What each symbol does to the points:
at | ^ !
Q209 | Q64 Q121
Q313 | Q924 Q639
Q801 | Q689 Q810
Q631 | Q940 Q375
Q64 | Q100 Q305
Q146 | Q711 Q677
Q639 | Q946 Q918
Q810 | Q58 Q618
Q474 | Q809 Q103
Q876 | Q801 Q711
Q305 | Q491 Q924
Q491 | Q64 Q639
Q893 | Q181 Q632
Q656 | Q677 Q809
Q946 | Q673 Q399
Q21 | Q99 Q854
Q924 | Q835 Q946
Q199 | Q689 Q940
Q431 | Q464 Q801
Q993 | Q876 Q146
Q498 | Q997 Q464
Q997 | Q99 Q878
Q89 | Q287 Q401
Q178 | Q199 Q431
Q802 | Q618 Q677
Q854 | Q939 Q182
Q110 | Q431 Q110
Q181 | Q89 Q319
Q121 | Q305 Q313
Q618 | Q810 Q474
Q401 | Q893 Q632
Q98 | Q639 Q627
Q939 | Q352 Q498
Q673 | Q178 Q464
Q940 | Q618 Q388
Q287 | Q103 Q159
Q689 | Q110 Q993
Q99 | Q918 Q939
Q352 | Q146 Q997
Q809 | Q103 Q802
Q100 | Q632 Q491
Q891 | Q159 Q64
Q58 | Q933 Q694
Q878 | Q924 Q997
Q464 | Q878 Q810
Q251 | Q474 Q287
Q627 | Q402 Q64
Q632 | Q627 Q209
Q694 | Q199 Q631
Q918 | Q399 Q352
Q112 | Q631 Q987
Q375 | Q388 Q319
Q319 | Q401 Q632
Q399 | Q98 Q431
Q835 | Q121 Q673
Q388 | Q112 Q711
Q103 | Q474 Q181
Q711 | Q182 Q178
Q159 | Q656 Q474
Q182 | Q993 Q933
Q677 | Q987 Q802
Q987 | Q993 Q159
Q402 | Q632 Q100
Q933 | Q146 Q199

In the rows, 485 stands for zero.

The rows follow the links: the fewer symbols apart two points are, the more alike their rows tend to be.

Some points and rows for them; each showing differs a little:
Q618 -> [535, 148, 339, 526, 456, 838, 199, 751, 532, 652, 381, 597, 472, 358, 449, 566, 526, 186, 670, 633, 611, 375, 331, 244, 299, 646, 584, 760, 515, 641, 549, 380, 369, 456, 349, 604, 580, 504, 476, 171, 528, 725, 463, 661, 417, 244, 423, 284, 292]
Q319 -> [696, 641, 436, 577, 472, 393, 509, 633, 380, 174, 434, 410, 682, 281, 442, 441, 140, 589, 489, 590, 470, 445, 291, 542, 415, 519, 415, 547, 614, 474, 433, 698, 609, 641, 737, 532, 700, 409, 753, 729, 408, 287, 358, 180, 673, 325, 749, 459, 810]
Q388 -> [742, 235, 458, 482, 422, 536, 655, 559, 385, 499, 95, 562, 440, 613, 590, 608, 320, 799, 664, 798, 533, 405, 458, 250, 591, 579, 414, 356, 596, 522, 726, 664, 688, 405, 516, 449, 578, 509, 503, 371, 337, 692, 651, 229, 616, 217, 869, 545, 384]
Q940 -> [740, 110, 365, 518, 431, 639, 461, 637, 460, 570, 76, 614, 457, 455, 585, 556, 398, 613, 726, 789, 622, 393, 370, 214, 477, 610, 514, 454, 568, 617, 665, 579, 566, 363, 458, 521, 576, 556, 570, 235, 363, 785, 639, 404, 582, 189, 762, 448, 389]
Q946 -> [582, 260, 424, 352, 477, 409, 641, 224, 541, 517, 478, 636, 453, 634, 686, 388, 908, 536, 371, 341, 218, 544, 648, 498, 753, 580, 534, 109, 365, 654, 548, 407, 524, 415, 655, 623, 552, 579, 434, 438, 481, 583, 356, 538, 721, 720, 218, 772, 578]
Q352 -> [368, 601, 804, 711, 576, 327, 790, 344, 570, 471, 286, 310, 375, 341, 477, 454, 411, 583, 497, 460, 492, 455, 486, 604, 639, 382, 134, 387, 467, 440, 432, 535, 537, 342, 270, 456, 239, 587, 580, 610, 179, 773, 580, 349, 250, 761, 316, 598, 173]
Q689 -> [564, 693, 632, 406, 838, 654, 364, 663, 462, 453, 747, 456, 258, 456, 550, 399, 526, 565, 485, 503, 349, 279, 818, 553, 129, 402, 661, 424, 505, 472, 637, 279, 463, 306, 511, 553, 292, 396, 339, 289, 456, 257, 795, 789, 476, 776, 332, 599, 440]
Q112 -> [650, 219, 434, 414, 421, 557, 669, 600, 376, 522, 109, 659, 412, 682, 569, 628, 378, 774, 602, 785, 498, 410, 454, 157, 651, 551, 407, 370, 609, 505, 751, 685, 710, 392, 492, 423, 565, 569, 441, 395, 426, 659, 602, 324, 575, 245, 857, 596, 361]
Q918 -> [419, 428, 604, 476, 515, 469, 799, 324, 614, 345, 298, 581, 355, 474, 559, 368, 676, 626, 362, 420, 264, 452, 501, 408, 798, 438, 166, 175, 484, 495, 455, 568, 634, 277, 415, 692, 408, 631, 454, 652, 213, 688, 454, 410, 364, 899, 343, 779, 401]
Q99 -> [315, 605, 743, 705, 554, 346, 780, 375, 608, 446, 271, 328, 416, 289, 514, 412, 343, 546, 504, 467, 494, 454, 389, 634, 652, 387, 122, 391, 471, 426, 443, 567, 556, 337, 290, 491, 236, 617, 657, 632, 162, 779, 514, 281, 241, 785, 364, 589, 232]
Q498 -> [430, 539, 668, 836, 576, 401, 547, 392, 632, 559, 311, 258, 546, 53, 536, 365, 402, 341, 644, 457, 578, 445, 430, 698, 414, 527, 290, 463, 358, 616, 381, 392, 343, 409, 328, 578, 299, 580, 829, 459, 216, 836, 495, 392, 358, 697, 201, 390, 245]
Q801 -> [590, 627, 600, 474, 827, 680, 285, 691, 518, 492, 726, 436, 284, 383, 560, 398, 581, 441, 540, 459, 447, 304, 787, 562, 84, 493, 705, 491, 400, 540, 581, 220, 390, 319, 510, 596, 319, 388, 440, 281, 468, 336, 767, 788, 458, 717, 285, 525, 428]
Q939 -> [311, 684, 778, 712, 601, 303, 724, 390, 547, 487, 295, 252, 450, 286, 459, 420, 279, 513, 528, 462, 564, 470, 445, 707, 539, 419, 152, 446, 414, 404, 407, 547, 484, 400, 250, 420, 169, 539, 619, 625, 186, 705, 535, 287, 234, 714, 381, 494, 205]
Q933 -> [449, 602, 676, 558, 616, 464, 474, 534, 410, 755, 503, 289, 360, 539, 463, 552, 247, 566, 688, 632, 795, 430, 616, 623, 242, 448, 612, 609, 459, 370, 670, 413, 450, 418, 271, 142, 151, 425, 368, 213, 516, 438, 899, 531, 390, 314, 717, 355, 244]
Q399 -> [580, 377, 483, 361, 542, 580, 635, 416, 591, 318, 422, 670, 351, 566, 627, 333, 822, 646, 328, 374, 166, 465, 620, 330, 712, 451, 342, 136, 469, 508, 511, 537, 571, 279, 596, 794, 555, 550, 410, 591, 359, 570, 455, 593, 528, 900, 302, 811, 505]

Each walk starts at a row. The symbols on each line, taken left to right, move it on to the next point.
Answer with the point's row; about right is enough.
new walk
[573, 282, 414, 632, 561, 754, 179, 719, 610, 659, 457, 473, 462, 167, 541, 452, 507, 206, 714, 566, 659, 384, 447, 387, 188, 621, 649, 697, 442, 641, 538, 257, 290, 425, 399, 642, 481, 499, 623, 127, 476, 685, 588, 682, 452, 394, 324, 235, 353]
^ ^ ! ! ! !
[462, 633, 720, 442, 683, 377, 643, 424, 327, 614, 546, 332, 266, 740, 537, 566, 287, 772, 562, 594, 497, 416, 754, 618, 371, 475, 574, 358, 495, 367, 759, 420, 575, 449, 478, 122, 156, 326, 217, 364, 503, 353, 849, 441, 517, 410, 649, 608, 304]
^ ! !
[752, 355, 478, 554, 672, 658, 422, 656, 481, 614, 352, 450, 363, 396, 613, 478, 357, 658, 751, 720, 642, 318, 683, 420, 199, 558, 691, 456, 478, 571, 744, 352, 508, 297, 479, 471, 321, 489, 483, 61, 479, 534, 897, 577, 588, 335, 672, 395, 371]
new walk
[749, 258, 420, 570, 411, 468, 599, 590, 414, 375, 113, 584, 525, 443, 571, 602, 281, 771, 646, 750, 505, 402, 361, 271, 527, 584, 391, 388, 625, 560, 663, 714, 686, 468, 598, 503, 663, 484, 677, 494, 356, 615, 503, 202, 671, 243, 885, 551, 553]
^ ^ ! ^ ^
[439, 727, 745, 476, 765, 470, 525, 514, 381, 547, 751, 378, 235, 691, 511, 549, 453, 667, 497, 478, 462, 355, 831, 657, 198, 370, 644, 482, 465, 348, 660, 280, 471, 432, 449, 252, 228, 323, 265, 336, 550, 261, 862, 663, 455, 565, 508, 615, 361]
! ^ ^ ^ ^ ^ !
[341, 720, 743, 392, 665, 451, 553, 497, 395, 611, 675, 397, 221, 765, 475, 597, 388, 658, 474, 540, 467, 413, 722, 610, 294, 354, 561, 507, 514, 321, 683, 410, 496, 467, 399, 171, 181, 413, 159, 421, 539, 290, 818, 625, 411, 520, 603, 604, 342]
new walk
[588, 405, 515, 740, 632, 548, 312, 459, 626, 565, 513, 319, 576, 94, 650, 331, 613, 255, 640, 398, 499, 427, 576, 644, 284, 609, 586, 441, 324, 745, 445, 243, 287, 416, 525, 686, 425, 535, 780, 194, 401, 657, 509, 554, 580, 662, 43, 393, 393]
! ^ ^ ^
[268, 684, 774, 471, 630, 425, 619, 436, 391, 706, 589, 373, 209, 767, 460, 604, 353, 664, 501, 563, 550, 432, 700, 599, 417, 427, 511, 533, 519, 302, 630, 410, 539, 430, 265, 123, 80, 417, 185, 407, 522, 426, 815, 548, 296, 443, 591, 555, 136]
^ ! !
[623, 523, 589, 456, 745, 666, 385, 618, 571, 378, 642, 520, 313, 355, 627, 342, 736, 528, 451, 400, 243, 324, 713, 441, 262, 492, 567, 301, 444, 610, 566, 252, 467, 307, 609, 772, 442, 421, 518, 328, 380, 425, 632, 722, 578, 878, 187, 683, 485]
new walk
[692, 426, 621, 466, 769, 516, 490, 424, 446, 587, 616, 417, 327, 483, 720, 382, 651, 631, 571, 492, 293, 342, 818, 602, 203, 537, 724, 221, 375, 660, 728, 213, 440, 381, 686, 485, 384, 415, 457, 193, 463, 343, 789, 619, 709, 628, 359, 684, 401]
^ ^ ^ ! ! !
[605, 669, 628, 411, 795, 700, 388, 687, 503, 312, 748, 540, 293, 404, 570, 345, 645, 527, 429, 415, 261, 270, 723, 528, 194, 436, 587, 385, 476, 524, 558, 275, 472, 328, 607, 714, 428, 401, 410, 435, 429, 311, 652, 771, 516, 867, 293, 691, 527]
^ ^ ! ! ^ ^
[647, 328, 422, 663, 494, 672, 309, 655, 516, 708, 318, 397, 496, 270, 522, 496, 407, 403, 758, 693, 835, 432, 469, 435, 257, 613, 665, 655, 478, 549, 587, 368, 389, 363, 279, 471, 396, 533, 610, 85, 495, 680, 774, 554, 422, 248, 588, 159, 367]
new walk
[490, 364, 388, 461, 362, 288, 475, 108, 421, 737, 627, 356, 619, 607, 721, 425, 741, 410, 482, 318, 429, 688, 641, 702, 599, 600, 768, 317, 297, 693, 487, 286, 399, 609, 674, 341, 535, 508, 560, 348, 671, 462, 407, 453, 807, 410, 225, 456, 617]
^ ! ^ ! ! ^
[530, 401, 367, 311, 432, 624, 660, 458, 641, 283, 402, 708, 432, 564, 509, 343, 806, 627, 279, 379, 353, 523, 496, 282, 821, 398, 299, 226, 520, 408, 408, 603, 618, 298, 458, 889, 605, 620, 378, 655, 408, 501, 396, 572, 408, 884, 472, 752, 668]
! ^ ^ ^ ^ ^ !
[389, 585, 202, 380, 239, 375, 467, 363, 593, 511, 672, 369, 795, 469, 354, 357, 520, 357, 374, 296, 795, 736, 489, 631, 642, 406, 645, 583, 384, 317, 230, 482, 402, 617, 388, 422, 552, 517, 499, 619, 741, 238, 401, 461, 415, 384, 577, 148, 848]
new walk
[527, 716, 316, 503, 360, 469, 490, 621, 561, 248, 524, 420, 754, 273, 314, 380, 269, 529, 362, 442, 756, 574, 307, 526, 501, 395, 430, 608, 570, 290, 236, 668, 530, 567, 537, 560, 671, 461, 689, 757, 494, 226, 369, 345, 380, 510, 707, 266, 936]
! ! ! ^
[459, 310, 361, 450, 331, 264, 508, 74, 534, 744, 565, 449, 637, 595, 694, 427, 813, 384, 464, 240, 408, 723, 640, 628, 666, 556, 725, 270, 241, 642, 418, 332, 371, 607, 653, 362, 550, 552, 547, 351, 663, 495, 378, 433, 740, 485, 197, 460, 597]
! ^ ! ^
[471, 383, 514, 784, 492, 345, 460, 246, 622, 626, 364, 252, 636, 124, 642, 350, 542, 256, 646, 351, 581, 567, 485, 731, 483, 568, 517, 439, 285, 712, 387, 320, 308, 480, 466, 535, 395, 570, 802, 324, 358, 776, 434, 357, 514, 630, 81, 389, 345]
new walk
[386, 421, 282, 414, 266, 275, 496, 75, 520, 744, 659, 386, 646, 650, 583, 441, 758, 360, 427, 264, 623, 812, 618, 675, 652, 532, 776, 387, 284, 529, 370, 362, 391, 641, 574, 276, 559, 548, 464, 397, 803, 362, 394, 447, 667, 392, 396, 376, 696]
^ ! ^ ^ ^
[326, 429, 240, 362, 155, 348, 492, 151, 588, 733, 664, 418, 659, 579, 473, 392, 778, 380, 381, 232, 697, 843, 546, 594, 691, 462, 704, 474, 335, 380, 266, 419, 419, 616, 463, 351, 611, 566, 430, 412, 776, 407, 415, 529, 541, 412, 438, 306, 779]
^ ^ ^ ^ ^ ^ !
[390, 646, 225, 380, 234, 537, 452, 533, 692, 418, 567, 440, 668, 414, 280, 352, 544, 413, 345, 350, 884, 694, 341, 451, 651, 396, 491, 657, 528, 211, 170, 593, 488, 414, 324, 544, 607, 554, 486, 640, 646, 281, 455, 507, 249, 528, 709, 198, 821]
